Here is a tiny trained network, its code and every weight. The questions are about switching its units off for an input and a class, where a switched-off unit gives its printed mean instead of its output.

import numpy as np


def w(rows, s, z=0):
    codes = np.array(rows[::2]) - 128.0
    scale = np.full(codes.shape[1], s)
    scale[-1] = z or s
    return codes * scale


def norm(h):
    return h / np.sqrt((h * h).mean(-1, keepdims=True) + 1e-5)


def f(y):
    return y / 2 * (1 + np.tanh(0.7978845608 * (y + 0.044715 * y**3)))


def log_softmax(a):
    a = a - a.max(-1, keepdims=True)
    return a - np.log(np.exp(a).sum(-1, keepdims=True))


def net(x, mask):
    res = np.array(x, float).reshape(1, 3) / 4 @ E
    u = 0
    for l in range(3):
        y = f(norm(res) @ A[l][:, :-1].T + A[l][:, -1])
        res = res + np.where(mask[u : u + 4], y, B[l][:, -1]) @ B[l][:, :-1]
        u += 4
    return log_softmax(norm(res)[-1] @ U[:, :-1].T + U[:, -1])


A, B = {}, {}
E = w([
[41,153,170],'x0',
[65,255,5],'x1',
[104,57,174],'x2',
],0.0074)
A[0] = w([
[127,2,112,196],'0.n1',
[63,129,176,38],'0.n2',
[207,161,147,143],'0.n3',
[81,172,177,3],'0.n4',
],0.0081,0.0045)
B[0] = w([
[174,115,222,252],'0.n1',
[81,206,177,120],'0.n2',
[104,2,64,163],'0.n3',
[162,176,187,104],'0.n4',
],0.0056,0.0035)
A[1] = w([
[185,202,145,3],'1.n1',
[57,161,69,158],'1.n2',
[127,222,207,151],'1.n3',
[60,141,2,185],'1.n4',
],0.0081,0.0047)
B[1] = w([
[39,162,129,103],'1.n1',
[161,193,249,200],'1.n2',
[4,93,91,157],'1.n3',
[223,255,84,253],'1.n4',
],0.0064,0.0057)
A[2] = w([
[67,197,250,77],'2.n1',
[88,119,120,24],'2.n2',
[109,111,88,3],'2.n3',
[203,131,150,119],'2.n4',
],0.014,0.0047)
B[2] = w([
[2,30,47,255],'2.n1',
[53,169,70,98],'2.n2',
[58,134,111,91],'2.n3',
[69,54,175,215],'2.n4',
],0.0086,0.0043)
U = w([
[168,251,136,238],'0',
[171,110,111,5],'1',
[49,123,104,133],'2',
[164,154,148,3],'3',
[143,93,214,253],'4',
],0.013,0.0047)

Each question gives the input, the list of numbers given to net, and the class t.
The units are the neurons (one row each of A and B). Each row of codes is followed by its name. A weight is (code - 128) times the scale printed after its matrix; where a second scale follows, it is the last column's (A, B and U).
mask holds one flag per neuron, layer by layer. A switched-off neuron (its flag False) gives its mean, the last column of its row in B, instead of its output. The means were averaged over made-up inputs and are rounded, as every weight is.
A unit's drop is (log p(t) with every unit on - log p(t) with that unit switched off) / (log p(t) with every unit on - log p(t) with every unit switched off).
The circuit of an input: a set's keep is (log p(t) with only the set's units on - log p(t) with every unit switched off) / (log p(t) with every unit on - log p(t) with every unit switched off). Starting from all 12 units, units are removed one at a time, each time the one whose removal leaves the highest keep (on an exact tie, the one counted first), for as long as the keep stays at least 0.8.
units of the circuit, in order: the units of the circuit, biggest drop first
k most important neurons: the k neurons with the biggest drops, biggest first
top k neurons in layer l: the k neurons of layer l with the biggest drops, biggest first
drop of u: that unit's drop, to one decimal
input [-2,3,5], class 0: units of the circuit, in order -> [1.n4]
input [1,7,7], class 0: 2 most important neurons -> [1.n4; 0.n1]
input [-6,4,5], class 0: 2 most important neurons -> [1.n4; 2.n1]
input [3,-4,-8], class 1: 4 most important neurons -> [0.n3; 1.n2; 0.n1; 1.n4]
input [8,-5,7], class 2: top 2 neurons in layer 0 -> [0.n2; 0.n3]
input [3,0,7], class 2: 3 most important neurons -> [2.n1; 0.n2; 0.n3]
input [8,-2,7], class 2: drop of 2.n1 -> 0.6
input [7,-5,-7], class 2: drop of 2.n1 -> 0.1
input [8,-8,-3], class 2: drop of 2.n1 -> 0.6
input [6,-2,8], class 2: top 2 neurons in layer 0 -> [0.n2; 0.n3]
